Below is a small trained network, with its code and all its weights. Each question gives an input and a class and asks what happens when units are switched off, that is, made to give their printed mean instead of their output.

import numpy as np


def w(rows, s, z=0):
    codes = np.array(rows[::2]) - 128.0
    scale = np.full(codes.shape[1], s)
    scale[-1] = z or s
    return codes * scale


def f(y):
    return np.maximum(y, 0)


def log_softmax(a):
    a = a - a.max(-1, keepdims=True)
    return a - np.log(np.exp(a).sum(-1, keepdims=True))


def net(x, mask):
    res = np.array(x, float).reshape(1, 6) / 4 @ E
    y = f(res @ A[0][:, :-1].T + A[0][:, -1])
    res = res + np.where(mask, y, B[0][:, -1]) @ B[0][:, :-1]
    return log_softmax(res[-1] @ U[:, :-1].T + U[:, -1])


A, B = {}, {}
E = w([
[162,152,150,104,128,164],'x0',
[202,168,83,48,217,94],'x1',
[74,119,205,164,246,152],'x2',
[38,58,79,47,122,197],'x3',
[105,108,92,161,132,107],'x4',
[119,119,120,136,128,117],'x5',
],0.013)
A[0] = w([
[160,109,102,134,106,157,129],'N1',
[164,149,154,210,115,116,184],'N2',
[207,202,126,173,31,60,157],'N3',
[174,116,76,53,209,60,182],'N4',
[121,136,164,182,157,129,133],'N5',
[115,62,111,134,129,231,162],'N6',
[143,97,196,139,81,178,254],'N7',
[102,130,85,36,112,101,132],'N8',
[72,51,126,182,106,129,139],'N9',
[53,79,141,72,192,203,82],'N10',
[127,97,124,138,27,135,157],'N11',
[75,90,210,99,175,146,132],'N12',
[168,127,125,115,249,38,163],'N13',
[153,167,157,123,73,68,157],'N14',
[118,75,115,129,90,143,120],'N15',
[130,90,74,76,145,127,100],'N16',
],0.013,0.0085)
B[0] = w([
[131,149,143,72,111,106,152],'N1',
[87,127,162,216,136,107,210],'N2',
[48,157,30,166,160,65,238],'N3',
[255,196,69,55,226,179,249],'N4',
[146,45,244,177,158,166,192],'N5',
[57,101,128,96,80,68,225],'N6',
[57,74,110,182,47,121,224],'N7',
[237,14,37,143,107,172,197],'N8',
[88,99,125,134,108,123,219],'N9',
[69,159,3,76,173,59,253],'N10',
[67,106,123,64,12,122,200],'N11',
[117,109,75,244,164,53,234],'N12',
[145,249,216,105,227,121,252],'N13',
[121,130,40,197,150,66,185],'N14',
[141,89,128,90,51,98,173],'N15',
[224,73,124,150,163,202,178],'N16',
],0.0071,0.017)
U = w([
[79,155,95,173,113,119,252],'0',
[170,193,81,72,176,50,196],'1',
[137,110,153,28,51,102,84],'2',
[221,95,77,117,135,233,48],'3',
[142,91,243,225,130,131,121],'4',
[147,242,246,90,182,122,5],'5',
],0.011,0.004)

Each question gives the input, the list of numbers given to net, and the class t.
The units are the neurons (one row each of A and B). Each row of codes is followed by its name. A weight is (code - 128) times the scale printed after its matrix; where a second scale follows, it is the last column's (A, B and U).
mask holds one flag per neuron, in row order. A switched-off neuron (its flag False) gives its mean, the last column of its row in B, instead of its output. The means were averaged over made-up inputs and are rounded, as every weight is.
A unit's drop is (log p(t) with every unit on - log p(t) with that unit switched off) / (log p(t) with every unit on - log p(t) with every unit switched off).
The circuit of an input: a set's keep is (log p(t) with only the set's units on - log p(t) with every unit switched off) / (log p(t) with every unit on - log p(t) with every unit switched off). Starting from the 12 units with the biggest drops (on a tie, the unit counted first), units are removed one at a time, each time the one whose removal leaves the highest keep (on an exact tie, the one counted first), for as long as the keep stays at least 0.8.
units of the circuit, in order: the units of the circuit, biggest drop first
k most important neurons: the k neurons with the biggest drops, biggest first
drop when u is switched off: that unit's drop, to one decimal
input [2,6,-8,1,-8,-3], class 3: units of the circuit, in order -> (N8)
input [2,0,-4,1,5,5], class 2: units of the circuit, in order -> (N12 N11 N10)
input [7,1,-7,1,-4,-8], class 3: units of the circuit, in order -> (N8 N10)
input [-4,1,8,-7,2,4], class 5: 3 most important neurons -> (N13 N7 N8)
input [6,2,3,0,-5,4], class 5: units of the circuit, in order -> (N3 N8 N14)
input [8,0,-1,0,3,-6], class 0: 2 most important neurons -> (N4 N13)
input [-7,5,0,4,-6,-5], class 3: units of the circuit, in order -> (N8 N16)
input [-3,-8,1,-2,5,-3], class 4: 2 most important neurons -> (N10 N5)
input [2,0,7,-8,1,4], class 4: 3 most important neurons -> (N5 N4 N2)
input [-2,0,2,-1,-5,7], class 4: 2 most important neurons -> (N10 N4)
input [-7,3,1,-4,0,1], class 5: 2 most important neurons -> (N13 N10)
input [-6,-3,0,7,-3,-3], class 2: 2 most important neurons -> (N3 N15)
input [-3,0,-8,-3,-1,-8], class 0: 2 most important neurons -> (N4 N13)
input [1,-4,7,-1,-3,6], class 4: units of the circuit, in order -> (N5)
input [4,2,-8,7,-2,-6], class 3: 2 most important neurons -> (N8 N16)
input [8,3,8,-1,-6,8], class 5: drop when N13 is switched off -> 0.2
input [6,-5,-4,2,0,-3], class 2: drop when N5 is switched off -> 0.0
input [3,-7,2,-4,1,8], class 4: drop when N5 is switched off -> 0.1
